Below are the code and all the weights of a small trained network. Each question names an input and a class and asks about switching units off, where a switched-off unit gives its printed mean instead of its output.

import numpy as np


def w(rows, s, z=0):
    codes = np.array(rows[::2]) - 128.0
    scale = np.full(codes.shape[1], s)
    scale[-1] = z or s
    return codes * scale


def f(y):
    return np.maximum(y, 0)


def log_softmax(a):
    a = a - a.max(-1, keepdims=True)
    return a - np.log(np.exp(a).sum(-1, keepdims=True))


def net(x, mask):
    res = np.array(x, float).reshape(1, 6) / 4 @ E
    y = f(res @ A[0][:, :-1].T + A[0][:, -1])
    res = res + np.where(mask, y, B[0][:, -1]) @ B[0][:, :-1]
    return log_softmax(res[-1] @ U[:, :-1].T + U[:, -1])


A, B = {}, {}
E = w([
[210,190,162,195,151,181],'x0',
[245,129,66,96,86,159],'x1',
[128,123,168,147,89,105],'x2',
[113,128,91,194,103,135],'x3',
[122,201,145,67,132,60],'x4',
[117,233,50,118,98,176],'x5',
],0.011)
A[0] = w([
[187,136,106,138,147,180,253],'n0',
[162,120,150,10,158,103,196],'n1',
[115,135,167,100,105,120,93],'n2',
[132,145,196,212,126,164,126],'n3',
[26,147,216,152,184,110,163],'n4',
[111,165,41,164,78,163,174],'n5',
[104,166,122,63,98,51,146],'n6',
[145,30,119,197,101,121,188],'n7',
[127,75,64,141,95,137,180],'n8',
[54,79,181,163,153,167,165],'n9',
[139,129,112,45,124,112,210],'n10',
[128,175,147,13,122,86,164],'n11',
[171,147,93,172,109,139,200],'n12',
[87,129,167,167,180,126,100],'n13',
[86,164,128,98,122,56,155],'n14',
[140,180,35,180,82,160,180],'n15',
[88,87,112,162,121,104,123],'n16',
[111,80,82,98,106,116,148],'n17',
[196,96,106,62,161,153,138],'n18',
[83,146,170,141,174,150,155],'n19',
[173,154,225,198,142,135,152],'n20',
[84,148,172,98,137,103,234],'n21',
[180,154,135,190,115,138,133],'n22',
[105,128,180,193,143,136,165],'n23',
[109,179,144,66,98,81,102],'n24',
],0.011,0.004)
B[0] = w([
[135,137,156,164,100,219,213],'n0',
[170,35,141,53,54,182,212],'n1',
[131,123,118,87,123,122,152],'n2',
[195,146,181,209,164,75,195],'n3',
[164,107,52,110,184,23,246],'n4',
[97,196,59,131,193,177,220],'n5',
[117,122,102,14,51,100,209],'n6',
[55,119,173,193,98,88,208],'n7',
[17,149,132,169,102,160,183],'n8',
[104,109,110,181,163,82,213],'n9',
[140,88,129,74,50,201,194],'n10',
[112,109,110,80,49,114,220],'n11',
[123,188,157,160,139,170,197],'n12',
[161,82,73,181,181,69,180],'n13',
[136,152,93,69,119,57,200],'n14',
[125,232,76,138,218,220,234],'n15',
[84,139,131,129,111,61,174],'n16',
[82,131,142,161,39,168,179],'n17',
[162,57,136,153,93,225,184],'n18',
[200,111,63,136,162,112,180],'n19',
[167,118,200,178,124,73,206],'n20',
[179,101,61,40,123,1,203],'n21',
[155,192,236,208,110,153,189],'n22',
[131,95,168,140,202,80,185],'n23',
[59,165,123,41,50,51,191],'n24',
],0.0068,0.013)
U = w([
[5,134,155,169,97,100,254],'0',
[160,96,100,118,245,42,92],'1',
[177,193,236,201,150,142,44],'2',
[112,157,113,28,62,88,46],'3',
[99,254,60,133,161,224,137],'4',
[178,52,158,105,102,212,214],'5',
],0.0095,0.00084)

Each question gives the input, the list of numbers given to net, and the class t.
The units are the neurons (one row each of A and B). Each row of codes is followed by its name. A weight is (code - 128) times the scale printed after its matrix; where a second scale follows, it is the last column's (A, B and U).
mask holds one flag per neuron, in row order. A switched-off neuron (its flag False) gives its mean, the last column of its row in B, instead of its output. The means were averaged over made-up inputs and are rounded, as every weight is.
A unit's drop is (log p(t) with every unit on - log p(t) with that unit switched off) / (log p(t) with every unit on - log p(t) with every unit switched off).
The circuit of an input: a set's keep is (log p(t) with only the set's units on - log p(t) with every unit switched off) / (log p(t) with every unit on - log p(t) with every unit switched off). Starting from the 12 units with the biggest drops (on a tie, the unit counted first), units are removed one at a time, each time the one whose removal leaves the highest keep (on an exact tie, the one counted first), for as long as the keep stays at least 0.8.
circuit, biggest first: the units of the circuit, biggest drop first
top k neurons: the k neurons with the biggest drops, biggest first
drop when u is switched off: that unit's drop, to one decimal
input [7,2,-3,2,1,1], class 2: circuit, biggest first => (n22)
input [-5,-4,2,-2,-4,7], class 4: circuit, biggest first => (n5; n7)
input [-7,3,-4,0,-2,-5], class 0: circuit, biggest first => (n7; n8)
input [8,6,8,-8,8,-3], class 5: circuit, biggest first => (n1; n18)
input [2,5,1,1,7,3], class 4: top 2 neurons => (n15; n21)
input [-3,-5,3,6,5,8], class 3: top 2 neurons => (n6; n24)
input [-5,2,1,2,3,7], class 4: top 4 neurons => (n15; n5; n4; n21)
input [-5,8,7,8,-5,-1], class 4: top 2 neurons => (n15; n5)
input [-3,6,1,6,2,-5], class 0: top 2 neurons => (n7; n8)
input [5,-8,6,6,-4,-7], class 1: drop when n3 is switched off => 0.0
input [4,-7,7,-2,6,6], class 1: drop when n20 is switched off => 0.1
input [6,-4,-7,-5,0,2], class 1: drop when n19 is switched off => 0.2
